Below is a small trained network, with its code and all its weights. Each question gives an input and a class and asks what happens when units are switched off, that is, made to give their printed mean instead of their output.

import numpy as np


def w(rows, s, z=0):
    codes = np.array(rows[::2]) - 128.0
    scale = np.full(codes.shape[1], s)
    scale[-1] = z or s
    return codes * scale


def norm(h):
    return h / np.sqrt((h * h).mean(-1, keepdims=True) + 1e-5)


def f(y):
    return y / 2 * (1 + np.tanh(0.7978845608 * (y + 0.044715 * y**3)))


def log_softmax(a):
    a = a - a.max(-1, keepdims=True)
    return a - np.log(np.exp(a).sum(-1, keepdims=True))


def net(x, mask):
    res = np.array(x, float).reshape(1, 2) / 4 @ E
    u = 0
    for l in range(3):
        y = f(norm(res) @ A[l][:, :-1].T + A[l][:, -1])
        res = res + np.where(mask[u : u + 10], y, B[l][:, -1]) @ B[l][:, :-1]
        u += 10
    return log_softmax(norm(res)[-1] @ U[:, :-1].T + U[:, -1])


A, B = {}, {}
E = w([
[159,11,210,136,11,250,131,217],'x0',
[237,216,66,231,26,108,1,225],'x1',
],0.0053)
A[0] = w([
[17,93,123,45,186,120,209,62,149],'0.n1',
[134,139,98,153,127,111,100,148,143],'0.n2',
[93,21,234,81,107,248,195,97,15],'0.n3',
[115,148,124,147,136,83,139,131,104],'0.n4',
[39,104,127,101,174,111,170,57,88],'0.n5',
[141,28,218,59,106,224,174,145,164],'0.n6',
[131,26,213,97,84,224,140,170,122],'0.n7',
[162,118,121,142,58,167,117,165,117],'0.n8',
[52,80,201,70,98,180,170,124,7],'0.n9',
[85,185,109,131,177,70,111,74,128],'0.n10',
],0.015,0.012)
B[0] = w([
[28,33,227,180,178,163,222,116,250],'0.n1',
[172,115,127,75,155,130,101,135,154],'0.n2',
[6,48,132,131,143,96,92,154,204],'0.n3',
[162,133,124,88,120,152,120,148,139],'0.n4',
[80,91,199,163,215,184,169,177,200],'0.n5',
[21,162,65,220,66,78,237,54,223],'0.n6',
[56,213,44,198,94,71,226,49,212],'0.n7',
[145,66,151,163,143,125,100,128,171],'0.n8',
[117,157,99,204,179,141,114,149,167],'0.n9',
[143,134,83,66,94,144,191,115,197],'0.n10',
],0.015,0.024)
A[1] = w([
[81,172,186,199,254,51,130,95,25],'1.n1',
[43,160,128,191,93,61,111,103,166],'1.n2',
[93,139,102,196,51,101,178,112,215],'1.n3',
[166,102,201,171,171,127,89,123,178],'1.n4',
[130,203,51,109,112,80,114,121,165],'1.n5',
[145,170,68,194,80,101,109,147,200],'1.n6',
[104,214,72,148,113,80,105,91,2],'1.n7',
[130,137,204,149,173,136,93,182,107],'1.n8',
[37,91,155,133,149,132,181,73,167],'1.n9',
[67,164,99,194,67,91,68,89,235],'1.n10',
],0.016,0.0067)
B[1] = w([
[222,37,225,1,201,232,238,163,182],'1.n1',
[65,70,200,193,134,168,214,191,202],'1.n2',
[41,133,158,7,190,230,234,149,213],'1.n3',
[52,68,189,193,121,60,90,200,154],'1.n4',
[175,188,93,12,87,90,159,94,161],'1.n5',
[130,84,102,30,208,228,210,95,164],'1.n6',
[31,27,210,221,31,35,219,105,147],'1.n7',
[51,76,141,190,81,44,124,163,143],'1.n8',
[51,62,206,160,186,148,249,204,252],'1.n9',
[179,113,220,62,182,176,204,112,189],'1.n10',
],0.012,0.025)
A[2] = w([
[29,225,121,129,125,94,150,84,117],'2.n1',
[50,202,73,195,168,76,113,74,38],'2.n2',
[82,213,91,114,114,165,159,74,119],'2.n3',
[82,40,197,185,146,64,68,204,111],'2.n4',
[122,230,222,253,197,193,92,105,11],'2.n5',
[28,127,98,138,133,170,193,139,128],'2.n6',
[62,34,169,96,217,162,187,167,174],'2.n7',
[142,150,64,136,122,81,124,69,109],'2.n8',
[139,77,202,190,198,141,70,131,165],'2.n9',
[109,227,51,199,96,83,117,52,6],'2.n10',
],0.014,0.011)
B[2] = w([
[182,99,160,104,206,153,155,122,145],'2.n1',
[217,66,88,89,190,209,166,174,129],'2.n2',
[166,123,117,61,137,89,161,113,143],'2.n3',
[203,143,97,109,23,80,48,194,168],'2.n4',
[167,53,59,1,27,85,200,238,125],'2.n5',
[184,80,152,95,219,182,220,124,202],'2.n6',
[46,81,220,160,89,109,185,181,253],'2.n7',
[211,62,183,49,106,182,175,82,132],'2.n8',
[108,131,148,82,25,29,83,184,160],'2.n9',
[212,61,109,55,216,187,161,134,127],'2.n10',
],0.013,0.035)
U = w([
[26,57,218,155,194,195,232,144,204],'0',
[62,213,35,245,221,75,31,24,5],'1',
[216,199,43,43,139,166,136,90,205],'2',
[73,219,8,228,204,219,40,49,5],'3',
[76,232,41,243,182,222,35,76,5],'4',
[139,78,189,165,48,56,31,198,164],'5',
[40,232,37,212,231,64,30,34,5],'6',
],0.016,0.013)

Each question gives the input, the list of numbers given to net, and the class t.
The units are the neurons (one row each of A and B). Each row of codes is followed by its name. A weight is (code - 128) times the scale printed after its matrix; where a second scale follows, it is the last column's (A, B and U).
mask holds one flag per neuron, layer by layer. A switched-off neuron (its flag False) gives its mean, the last column of its row in B, instead of its output. The means were averaged over made-up inputs and are rounded, as every weight is.
A unit's drop is (log p(t) with every unit on - log p(t) with that unit switched off) / (log p(t) with every unit on - log p(t) with every unit switched off).
top k neurons: the k neurons with the biggest drops, biggest first
top k neurons in layer l: the k neurons of layer l with the biggest drops, biggest first
drop of u: that unit's drop, to one decimal
input [-5,2], class 2: top neuron => [0.n1]
input [-8,8], class 2: top 2 neurons => [0.n1, 0.n6]
input [-1,6], class 5: top 4 neurons in layer 0 => [0.n6, 0.n7, 0.n10, 0.n1]
input [-5,7], class 2: top 2 neurons => [0.n1, 0.n5]
input [-3,1], class 2: top 4 neurons => [0.n1, 0.n5, 0.n6, 1.n9]
input [-1,2], class 2: top 2 neurons in layer 1 => [1.n9, 1.n2]
input [-2,3], class 2: top 4 neurons in layer 0 => [0.n1, 0.n5, 0.n6, 0.n7]
input [-5,4], class 2: top 2 neurons in layer 0 => [0.n1, 0.n6]
input [-3,6], class 2: top 3 neurons => [0.n1, 0.n5, 1.n9]
input [-1,4], class 5: top 3 neurons => [0.n6, 0.n7, 0.n10]
input [-1,8], class 5: top 3 neurons => [0.n6, 0.n7, 0.n10]
input [-3,3], class 2: top 2 neurons => [0.n1, 0.n5]
input [0,8], class 5: top 2 neurons => [0.n6, 0.n7]
input [-6,4], class 2: top 2 neurons => [0.n1, 0.n6]
input [-6,7], class 2: top 3 neurons => [0.n1, 0.n6, 0.n7]
input [-3,2], class 2: drop of 0.n6 => 0.4
input [2,8], class 5: drop of 0.n7 => 1.1
input [0,4], class 5: drop of 0.n1 => 0.1
